Each row is followed by its group, which names the range that a hidden value of the row falls in. A new part has a new value, new ranges and new names.
[ -47    4  -31   88 -279  220   95   67   19  207  -55  -68  -60  120
   32   25  221   94 -105 -262  194  101   27   81 -163   14  196   99
  -60  118  173  -82  192  144   -3   31  208  279] : Z596
[  10 -164   22   14  -56   78   41   93    0  210  -75   88   22   11
    3  -42  157   35   62  -68  -18   97   30  -12 -113   46  130  106
  -22  -97  114   -3  -49   71   63  -57    4  249] : Z958
[ -23   92    1   -6  -27   91 -143   21  -21   30   -1   -4  -72  -68
  -22  -43  134 -139  -70   85 -114   32  -41 -102   83  -10  -82   23
  -16   39   63  158  -79  -56  -28   -2   68  -34] : Z141
[  25 -143   65  -89 -119   18  -11   47   57  -48   65  -34  -60    6
    8   13  167  -25  -29  -19    1   21    5    7    5   31   31    2
  -29  -22    0   -3   52  128    1  -59   83   89] : Z391
[ -70 -195  -31   89 -227  254   45  149    6  353 -102  146   26   69
  -17   12  229  -55  -35 -128   27  110   11  102 -149   -2   87  138
  -52   66  247   20   82 -103   22  -84  105  386] : Z141
[  18 -110    3  -48 -155   58   86   62  183   44  -19  -52   23   82
   43   -8  103   34  -16    8   61    4  -55  -52    0  -49  132   44
   38    1   59   51   35  181  -36  -37  131  100] : Z839
[  34 -168   65    4 -126   99   16  110   17   62   76  -14  -66   95
   45  -16  183  -28  -17 -170   23   40   60   91  -73   55  116   36
  -54   30   49  -28   64  112   23 -114  104  259] : Z391
[ -77  188   40 -132  114  -41   21  -89 -281   -9  -26  -95    0 -114
    5   13  -23  100   -4 -164  116 -126  190  113   -2  125   39 -121
   53   86  -65  -76  -66   -9  -44  104    0  -88] : Z391
[ -14  -17  -18  -74 -156   71  -22   30  169  -37    6  -74   -1   27
   20  -10  110  -66  -67   94   -3  -26  -90  -90  112  -76   20    5
   41   67   34  162   14   97  -73  -29  154  -38] : Z596
[  30 -161   -2 -320  -67  -38   38  -70  258 -234  -97   73  165 -166
  -33   60 -124 -283   12  640 -133 -136 -175 -190  420 -283 -355 -246
  228   37  -77  331   29 -234 -211  -20   47 -332] : Z781
[  45  -17   84  -30 -150   16   36   -4  -34  -59  101 -142 -196   29
   26   20  205  108 -113 -206  134   71   52   33 -117  102   99   14
  -81  -32    2 -187  152  319   48   60  130  100] : Z839
[  90 -118   64   32  -68   91   77  115   62   61   54  -58  -17  163
   97  -55  103   15   44 -187   50   28   77   58  -61   24  210   21
   -9   36   26  -10   34  167    4 -124  105  285] : Z900
[-127   79  -29  -12  148   70   71   14 -306  343 -186  104  133  -81
   -5  -42  -29   99   90 -194   62  -75  194  135 -121  114  128   12
   73   48  109  -14 -192 -170    9   44  -73  142] : Z958
[ 110 -355   56 -151 -203   -2  114   79  346 -109   42    7   23   73
   40   15   80  -95   -3  242  -25   -5 -139 -100  117 -141  -18  -34
   76  -72   -1   96  106  179  -53 -116  123   58] : Z839
[  93 -121  113   17  -34   13   25   69  -54   55   58  -26 -114   43
   26  -22  206   90   31 -197   28  137  102   24 -165  132  159   74
 -100 -130   23 -169   38  229   96  -42   15  283] : Z141
[  37   42    9 -335   77 -100  -17 -132  148 -354  -16  -39  102 -178
    8    7 -236 -299  -25  589 -138 -256 -124 -186  503 -253 -384 -344
  276  115 -171  364  -67 -200 -239   27   53 -519] : Z596
[ -33 -380  -51 -245 -244   53   89   77  432  -22 -113  119  254   -4
  -17   56   16 -194   42  473  -84 -103 -217 -122  273 -258 -102  -46
  177   28   53  345   20 -119 -164 -154  113  -53] : Z391
[  27 -152   42  -95  -98    4   12   27   85   15  -32   33   -5  -50
  -26   19  149   -9    7  111  -30   74  -39  -84    5   -5   -2   34
   -6 -111   38   15   19   91   12  -18   28   73] : Z141
[  15 -367  -38  -18 -143  165  109  164  229  274 -169  227  193   54
   11  -38   71 -144  109  212 -105   51  -97  -59   35 -153   31   77
   92  -36  180  223  -39 -139  -28 -171   35  271] : Z958
[-111  187   20 -127   35  -24   17 -105 -270   33  -69  -78  -20 -149
  -39   52   57  143  -41 -150  143  -56  152   84  -55  132   29  -64
   13   43  -14 -124  -11   12  -23  157    8  -75] : Z781
[  33   70   72 -133   95  -53   27  -57 -122  -79  -10  -60   -4  -86
   16   -1  -17   19   34   11   27  -53  107    0   59   41  -15 -122
   57   -3  -79  -24  -34   18  -45   44   -9  -59] : Z781
[  39  -40   39 -113  -55  -32   57    5  107  -78   21 -105    7   32
   46  -11   50   52    6   15   53  -43   -2  -56   52   -9  104  -29
   52  -16  -40   30   -7  204  -39  -13   88   -7] : Z596
[  25  605  -34  160  208  110 -343   -4  -60  -92  117 -238 -214   -1
   84 -238   18 -221 -141   22 -229  -51  -69 -281  226  -21  -33   14
    7  187   -6  388 -342   33  -85   38  145 -301] : Z839
[-154  189  -46  -29   -1   99   87  -38 -235  250 -181  -21   99  -62
  -14   31   36  167    8 -223  184  -42  163  123 -115   91  158   12
   39  118   98  -66  -32  -85  -47  116   33   91] : Z781
[ -73 -207  -48   20 -193  167   45  178  184  248  -47   39  129  159
   43  -34  164   -2   31 -119   22  -22  -27   57  -55  -17  250  153
   14   83  157  154  -58   49  -25 -177  139  297] : Z900
[ -16 -151    3   10 -133  146   61  114   57  149    9   30   -3  101
   48  -27   88  -82  -49  -82   23  -44    5   84  -22  -29   61   15
   33  110  114   69   24    4  -32  -93  133  188] : Z839
[   1 -152    5    8 -308  133   91   77  165   94   -2  -54  -70  103
   19   34  241   67  -98 -108  129  102  -59    0 -110  -15  146  104
  -52    6  129  -61  185  241    9   -9  193  217] : Z839
[ 124 -155  134  -90  -48 -109   -7    0   19 -106   75  -53 -158  -58
  -14   -1  236  116   18  -23  -10  172   19 -112 -101  121   73   60
 -102 -275  -47 -177   45  367  121   21  -16  102] : Z958
[ 13 -50  37 -82 -41  19  30  -2 -11  37 -57  16   4 -62 -17  16  95   9
  12  54   9  45  20 -44   1   8   0  -9  13 -54  31  -8  13  30  -9  22
  19  58] : Z141
[ -25  116   58  -88  243  -46   46  -68 -378  110  -88   40   16 -155
    3  -40  -78   66   78 -122   33  -76  228   99  -47  133   -7 -122
   74  -14  -32  -93 -148  -98   18   94 -115   -8] : Z958
[  46  -40   83  -72   19  -37  -58  -15 -103  -32   31    1 -125 -109
  -23  -21  147   -5  -16   10  -55   76   39  -60  -22   85  -45   -6
  -43 -131  -11  -54  -28  122   65   34  -17   12] : Z958
[-138  273 -118 -266   55    1 -141 -136  112 -192 -103  -43  144 -222
  -37  -18 -203 -314 -108  576 -163 -304 -188 -230  521 -258 -372 -236
  278  240  -54  535 -210 -328 -279   83  104 -633] : Z596
[  -3  -15   37 -123  -15  -38   12    5   37  -58   20  -91   26   -3
   29  -11   62   52   23  -23   33  -63   36  -19   47   35  108  -20
   40   -6  -47   43  -60  146  -36  -26   58  -13] : Z900
[  -8  505  -11  177  180  117 -341   30 -150   28   82 -173 -182   -8
   42 -193  140 -121  -76 -126 -194   43   21 -190   75   91   74  106
  -83  108   34  255 -314   29   -8    5   80  -82] : Z781
[ -66  127    6  -17   73   49   80   17 -184  162  -62  -76   76   39
   59  -34    4  151   59 -297  144  -87  192  138  -96  116  249   -5
   43  107   20  -46  -97   40  -26   10   37  143] : Z900

[ -97  -24 -121   96  -19   29  198 -199   39  -21  151  423 -211  137
  149  -25 -115  125  -26 -116  498  399   77 -129 -301 -179  150 -207
 -193 -495 -308  526   27 -248   -1 -287    8  198] : [28]
[-271  -97  534  356  349 -718  -53 -129  334 -209 -100  106 -414 -125
  202  116   -4  -85 -452   42 -386 -426 -169  -89  349  -52  355    4
  362  167  341  167  461  227   56 -204  124 -547] : [34]
[-172  107 -380   23   40  492 -177  266  -97   83  506   93  349  199
  -50 -273  379 -146  244  316 -173  488 -230 -192  165 -141 -399   49
 -317  -96  -13   25  383 -120 -436  -33  130  317] : [40]
[ -69  -64  598  -71   31   25  100   62 -355  139  176 -278  608  -20
 -140 -370   89 -124   23  -13   11 -425  222  -88  -30  178  190 -327
   66  -67 -243 -246 -311  -32  286    2 -100   13] : [28]
[-376   35  359  276  240 -748   -7 -108  226 -291  -98   64 -550 -144
   45  -25  -46  -33 -491  -40 -513 -182 -255  118  -36  -39  406  262
   28  232  293  279  487   96 -136 -263  228 -822] : [27]
[ -13   78  800  173 -119   10  151   13   36  310   -4 -110  192 -479
 -313 -136   88  192 -252  200  382 -353  476  -19  -68  208  359 -286
  356 -448  175  336 -366 -109  571  173  178  279] : [34]
[-402  -24  231  247  210 -604 -243   14  272 -449  -30  216 -282    4
  225  -83   36    7 -443 -164 -424 -333 -371  -18  376 -387  350  334
  295  249  181 -177  616  492  -16 -217   74 -371] : [38]
[   6  -64  127   74  -35  129  183 -188   51  119  222  371 -193   74
  166  -14   30   97   16    2  497  335  189 -223 -184 -152  153 -365
 -117 -512 -223  624   59 -240   40 -258    3  211] : [41]
[-325  -32  191  132  288 -564 -196  -32  321 -332   24  343 -171  102
  217 -104  212  -54 -290  -31 -304 -372 -486 -152  478 -294  221  196
  175  202   36 -417  505  446  -16  -74  -86 -219] : [37]
[-477   17  148  523  295 -766    7  -92  191 -340 -200  -71 -520 -222
   39  148 -380  -78 -597  -72 -550 -132 -148  197  -26   20  340  258
  201  202  473  506  469  -39 -141 -357  435 -764] : [27]
[-127  126 -425   25   13  543 -218  301  -89   -4  591  122  317  287
  -17 -308  383  -67  309  231 -178  587 -212 -127  116 -182 -416  108
 -353  -80  -19   67  457  -29 -462  -29  126  293] : [38]
[ -69   96  767 -138 -201   98   78  104 -201  232  145 -162  390 -287
 -327 -450  308  101 -110  110  158 -317  268  -20 -187   74  351 -113
   38 -231 -118  -68 -294   -2  379  116   -4  100] : [28]
[-374   60 -647  275  338  -16 -207  184  143 -125  165  202  383  218
   32  -30   40 -218   28  301 -206   92 -471 -180  460 -107 -440  161
   38   28  103 -443  299    5 -241   34   60  410] : [38]
[-197   81 -457  105   97  458 -212  279  -67   25  485   96  408  226
   -4 -215  294 -160  226  278 -177  421 -243 -199  287 -154 -435   37
 -205  -74   23  -41  399  -63 -402  -22  144  397] : [37]
[ 102  -54  173   43    8  239  147 -129   57  164  375  341 -163  150
  163  -55  201   70  152   84  395  390  169 -248 -101  -69   34 -420
 -203 -447 -186  627  148 -211  -67 -176   -1  158] : [27]
[ -47   36  -61   81 -154  246    0  -12   19 -135  344  362 -176  169
  152 -164   45  253   39 -196  359  505  129  -35 -239 -342  137  -33
 -156 -411 -199  564  263   23  -51 -243   79  207] : [38]
[ -32  -24  -86   43   26   60  227 -212   53   66  218  437 -222  181
  136  -33    8   79   70   -4  471  436   49 -177 -303  -89   73 -285
 -302 -472 -316  523   28 -314  -68 -240  -38  141] : [41]
[-137  200  390    7 -101 -162  263  -75   57  220  -77  116   69 -334
 -410 -234   75  217 -215  170  437 -128  163   78 -429  225  310  -33
  -89 -443  -93  108 -465 -257  403  187   53  169] : [41]
[ -43  -53   37  -37 -164  633 -142  174 -218  105  572   89  208  166
  167 -266  340  -67  205   86   28  502  109 -284   84 -387  -93 -190
 -158 -247 -128  453  447  -51 -295 -312   98  280] : [40]
[ -86   18 -181   76 -121  651 -235  278 -171  -10  601   60  259  198
  116 -260  289  -26  213   64  -77  555   38 -173  166 -359 -214  -44
 -133 -179   -7  385  523   33 -356 -214  205  335] : [37]
[  82   92  852   50   -7   10  169   41   -6  341  129 -158  304 -311
 -352 -245  280  128  -54  271  239 -366  378  -18  -89  408  216 -318
  151 -314   84  108 -403  -86  472  306   45  120] : [34]
[ -60   16  533  -66    0   53   64  111 -311   70  225 -250  581   -9
 -205 -420  133  -33   37  -55   -2 -357  187    1  -58  190  174 -213
    3  -57 -224 -254 -271   42  259   99  -49   19] : [40]
[-200 -160  119  312  564 -491  -35 -122  400   38  -43  293   92   89
  237  212  103 -288 -141  372  -76 -501 -347 -422  751   74 -121 -307
  389    9  150 -403  183   81  111   51 -144  161] : [34]
[-229 -199  740  353  301 -596 -126  -93  293 -151  -68   59 -289 -161
  319  131   42 -126 -460   42 -342 -568  -50 -224  570 -190  405 -136
  603  140  354  149  503  340  169 -266   83 -388] : [34]
[ -70   14  186   -1  211  -77  116   71 -312  -73  256 -216  611  245
 -174 -371  -16  -96  169 -136  -94 -275   23   84  -85  383  -27 -216
 -183   57 -310 -397 -297  -20  102  149  -86 -106] : [37]
[-130  198   -4  135 -168  -74  133  -94  208 -125   55  443 -300  -91
 -127 -145  -47  440 -194 -165  554  305  100  151 -437 -141  310  146
 -126 -527 -128  444  -61  -30  225    7  132  240] : [38]
[-258   72 -521  149  228  238 -199  219   48  -12  349  175  416  231
    6 -138  238 -201  155  321 -170  230 -382 -227  419 -104 -454   57
 -111  -32   31 -298  330  -27 -323   55   69  433] : [37]
[-319   32 -514  123  313   66 -101  119   63   85  201  191  408  189
   -5  -77  182 -317  100  443 -150  118 -452 -305  372  -30 -440   -4
 -125  -36  -15 -404  190 -190 -286    9  -18  384] : [28]
[-141    8 -313  249  439   72  -41   86  198  234  246  154  354  147
  -16   70  246 -309  175  608 -100   58 -303 -352  507  233 -534 -250
  -17  -98  177 -197  142 -246 -211  158   25  382] : [34]
[-212  205   68  232 -182 -103  143  -54  142  -65  -78  261 -130 -286
 -248 -111 -180  394 -333 -124  533  104  198  183 -374  -63  356  131
   72 -540  -15  404 -210  -87  364   42  243  330] : [37]
[-199  201  233  105 -188 -132  190  -79  106   45  -87  233 -101 -323
 -298 -180  -50  335 -313  -22  505   27  175  127 -426  -14  395   96
   -6 -511  -77  305 -283 -144  378   58  154  244] : [40]
[-109  191  244   55  -61 -256  331 -208  205  165 -101  347 -217 -258
 -298 -111   13  295 -221  114  600   43  114   62 -500  180  323  -51
 -168 -553 -140  307 -402 -306  354  129   37  157] : [41]
[ -31  136  152  275   81 -257  366 -256  313  160  -96  367 -290 -206
 -207  102 -143  295 -188  130  665  105  219   47 -378  319  202 -223
  -29 -633    4  549 -382 -365  361  141  126  222] : [34]
[ -99  233  463  -16 -219   31   34  122  -16   19  123   22  195 -242
 -372 -416  200  337 -149  -25  262 -119  192  182 -305   32  325  149
   -9 -297  -54   -1 -231  117  382  228   87  175] : [38]
[-340   -5   49  139  341 -621 -186  -35  363 -374    7  392 -172  180
  209  -98  174  -37 -251  -13 -297 -322 -555 -113  408 -264  149  269
  116  220   14 -514  470  440  -31  -43 -140 -221] : [38]
[ -28   78 -191  -39  -94  573 -133  200 -124   15  627  181  153  273
   55 -321  400   21  292   81   -7  626  -53 -148   -6 -236 -224  -37
 -388 -200 -141  337  439  -31 -401 -125  110  216] : [37]
[-196  -67  284  219  523 -733   12 -188  472  -93  -59  364 -259   77
  174  104  194 -149 -220  243 -197 -450 -434 -241  472  107   88 -102
  153  113  126 -307  274  160   45   59 -140 -284] : [34]

Next part:
[-162   11 -157   35  106 -149  182  -35  189 -116  145  144    2 -271
 -106 -186 -292 -181 -231  -20 -242  304  -49   28 -132    9 -117 -160
  -64   80 -254 -307   68   59   12   69 -230   36] : L
[  58  -60  393  -40  102 -152 -289  151 -315  109   88 -233 -114 -118
   85 -255 -187  236  252   85 -116 -129   36  180   69  -63  -88  146
  351  345 -237 -115   23 -174 -117 -133  -88 -295] : J
[  24  -34   18   62 -160 -130  -89   33  -62   45 -104   86   39   44
    4 -134  160   41   -2  -99   55  -83  -42  -34  259  -29   17   35
   74  -83   49   63  -10    6    7 -124   24   -1] : H
[-172  -97   34  156 -163  -93  -13  137  -56  145 -130  -45 -102  -40
  -20 -222   26    3  -76  -12  -12 -154   57  -76  214  -61    6 -159
   91  -59   58  164   -5   64 -109   36   31 -222] : J
[ 210  124  -51  203 -182  206  121 -127   74   79 -152  -33  113  -86
  273  168  203   25  201   53 -193  126   64  -69  159   59 -290  -82
 -443  -90 -175   10 -217  -30 -275   70   74  107] : Z
[ 151    3  305  -23   75 -129 -312   94 -266   15   65 -154  -57   -3
  -23 -160  -14  221  222   33  -49  -50  -37  204   76  -25  -93  155
  263  238 -215 -123   57 -101  -78 -204  -79 -139] : F
[  79  -30    3   36 -163 -140 -110   -2  -62   30  -94  146   88   64
   30 -126  183   58    0 -127   60  -71  -33  -13  271  -34   36  120
   97  -71   67   13    9  -31   58 -181   22   52] : H
[  35  -10   89  -32  153 -105 -215   56 -214 -170   35  -29    1  139
 -102   21    9  100  135  -80   18   -2 -135   62   78  104   20  101
   59    1 -165    6   21   31  -10 -112 -154   89] : L
[  82  -71  -26   86 -154  173 -233   28  -77   88  -79  109   28  174
  -68    3  182  182  -21  -53   85  -34  119   15  274   70  107  149
  -23   15   41   77  178  119  -50 -151  -34  -25] : Z
[ -77  -41 -181  136   39   17   88   89   94  -78  146  163   76   18
   80  -90  -44   68 -120    9 -130   74   28   70    2   71  -81   -4
   99  -35   32 -111  -34   -8   33   47  -67   11] : J
[ 145   23   15   -4 -163  -16 -126    6    5  -12    2  166   75   40
  -41  -18  153  110   16  -98  117   71 -155   -5  263   68    9  101
  -27    0  -16   -9   30   65   15 -161  -58  104] : L
[   8  -30 -142   95  -70  -25  123  -81  -16   10  -90  180  148  -29
  382   63   -7  -14   40 -111 -166  -78  101 -103  184   -6  -59  121
  -95  -72   43  -21 -155 -163    1   -7   -3  122] : V
[   9  110 -163  -14  -44 -202  211 -238  389  -29  115  247   67 -513
 -224 -328 -257 -308 -341  -24 -316  585  -19   85 -156 -101 -203 -160
 -203  206 -428 -612  219   66   29  -73 -239   97] : Z
[   7  -15  204   40  126 -189 -186   67 -274  -28  -39 -184  -70    7
   12 -125  -39   77  185   -4 -129 -111   10  105   36  -47  -96   37
  166   87 -204  -37  -15  -96  -99  -99  -64 -108] : J
[ 131   12  -54  121 -192   83 -204  -78  -85   65 -162  170    0  133
  -15   99  199   88  -69 -143   24  -63  109   34  261  -52   22  156
  -39   70   37  -25  236   73  -31 -274  -39   33] : J
[ 133    4  299   14   88 -110 -297  109 -268   21   59 -192  -79   -1
  -20 -162  -14  220  220   60  -79  -61   -4  217   47  -32 -119  121
  264  233 -217 -114   52  -98 -107 -177  -66 -174] : F
[-124  -85   -3   10  -36   22   36   76  -55   16  -19   36   11  -44
  129    8 -118   31   64  -52   -4  -38  -67 -181  222  123   50  -32
 -132  -52  -55  166 -131   42  -90  122 -102   -1] : T
[-122  -88 -177  126   75 -125   67   19  -53  -86  -29  128   94   80
  162  -82  -19  -25  -68  -87 -163  -93  126    0   50   -4    8   61
  109 -135   72  -25  -63 -103   68    3  -29   56] : V
[  69  -20 -119  132 -166    3 -189 -195 -148   73 -310  201   -5  125
   33  124  146  -45 -130 -234  -69 -142  262  -14  257 -148   90  203
  -77   59   41  -50  316   19    1 -328  -57   68] : V
[  66  -17   76   95  -18 -115 -130  263  -80 -127   98  -63   73  254
 -129 -191  335  232  150   41  174  -49 -255   96  159  156  -49  -51
  233 -276   95  200 -220   52    3    4   92   14] : F
[-129   12 -165   68  112 -123  135  -21  138 -131  130  143   17 -168
  -73 -136 -207 -125 -196  -28 -224  232  -28   59 -114   10 -121 -108
  -17   48 -193 -274   65   39   23   31 -190   48] : F
[ -59  -47 -112   69   71 -100    5   15  -70 -102    4  122   83   76
  113  -27  -13   13  -11  -93 -106  -46   24    1   74   30  -13   81
   67  -81   -3  -42  -47  -63   49  -37  -67   86] : H
[  80  -52   74   19 -150  -11 -198   74  -61   54  -50   31   49   98
 -140 -162  207  140   50  -32  135   11  -56   -4  272   75   72   55
   26  -75  -20   98   35  100  -32 -105    1  -16] : Z
[-111  -54 -168  115   51  -33   95   80   67  -77  116  152   70    1
   90 -106  -73   32 -111  -14 -137   45   28   38   12   55  -62   -9
   96  -48   19  -95  -47  -21   39   52  -72    9] : J
[ -18  -35   66   64 -127 -112 -112  119  -80   11  -63    4  -18   75
  -98 -133  159   73   26  -59  114  -73 -133  -36  243   31   18  -55
   72 -109   26  151  -37   85  -39  -58    6  -41] : F
[  27  -32    9   25 -155  -11  -77   77   12   26   13  125   30   14
  -32  -82   80  101  -21  -62  104   23 -121  -43  256   70   33   23
   13  -18   23   62    2   82   -9  -63  -52    8] : L
[ 142   -4   -3  115 -189  146 -258  -17  -72   75 -120   95  -24  150
 -138   45  224  147  -47  -74   82    1   86   63  255   17   54  112
  -50   66    5   28  250  148  -77 -228  -46  -12] : T
[ -68   11 -163   77   85  -53   89   -6  167 -116  155  140   38 -128
 -131 -159 -138  -63 -193   10 -186  284   -5  103 -106   48  -99  -87
  -16   46 -179 -270   94   69   13   20 -173   44] : T
[-112  -80  -86  207 -115   72  -98   66  -98   81 -152   50  -89  131
  -18    7   85   50 -119  -68  -28 -166  167  -21  193  -33   42  -29
   28  -24   98  130  149  105  -90  -63  -18 -125] : J
[ 128   -9  319  -33   96 -158 -297   77 -290   34   52 -166  -64  -47
   33 -174  -73  200  234   28  -95  -77    2  191   64  -53  -98  171
  273  271 -237 -145   51 -145  -80 -199  -85 -162] : J
[ 129  193 -276  517 -211  271  396 -157  180   86 -267  -63   85  -76
  486  281  297  -96   96  108 -445   38  268  -37   12  -57 -531 -299
 -520 -237  -38   16 -328  -97 -380  201  225   68] : H
[ 205   19  -26   69 -201   59 -230  -68  -75   47 -102  213   64  147
   12   68  240  147  -21 -144   74  -40   42   58  292  -24   27  235
   19   65   58  -54  188   29   25 -312  -24   81] : J
[ 157    9   33   95 -126 -113 -146  162  -15  -65   60   59  120  207
 -109 -211  386  212   69   -3  158   -6 -182  130  200   73  -55   38
  237 -204  122   65 -110   21   56 -127  112   43] : J
[  68  -79  307   20   73 -218 -229   68 -292  143    0 -183  -56 -129
  179 -323 -143  168  189   61 -219 -171  209  209   46 -162  -82  193
  397  304 -158 -182   37 -282  -64 -176  -15 -279] : V
[ -60  -36 -277  161   24  -95  185  -73  153  -46   54  252  141  -97
  183 -166  -86  -80 -221  -43 -300  102  214   94  -59  -71  -98   54
   91   -9   28 -295   25 -140  100  -26  -46   58] : V
[  -3  -47  -90  177 -159   35 -145  -49 -108   93 -214  121  -36  123
    8   25  143   25 -121 -130  -42 -148  213    6  225  -95   49   87
    9   16   82   28  220   51  -41 -201  -13  -47] : H
[-193  -56 -164  178   71  -15  140  134  102  -61  131   60  -10  -48
    6 -160 -122    1 -160   57 -180   75   44   55  -64   49 -108 -158
   86  -45  -20  -74  -37   39  -37  143  -77  -90] : F
[-154 -104   -3   20  -60   15   67   72  -21   70  -39   12   17 -100
  122  -76 -126    2   48  -18  -39  -19  -15 -197  217  104   40  -72
 -148  -66  -79  153 -141   39 -111  161  -75  -48] : Z
[-166  -31 -157   37  140 -117  109  -19  142 -114  123  102   25 -178
 -165 -225 -226 -142 -201    2 -222  284   23   44 -129   41  -55 -124
  -46   22 -249 -262   92   78   14   72 -205   26] : Z
[  43  -25   31  -14  165 -106 -180   24 -224 -157   38   48   58  153
   63   40   -8  115  128 -103  -54  -70  -42   76   72   60    3  207
  128   21  -98  -62    4  -79   45 -146 -126  104] : J
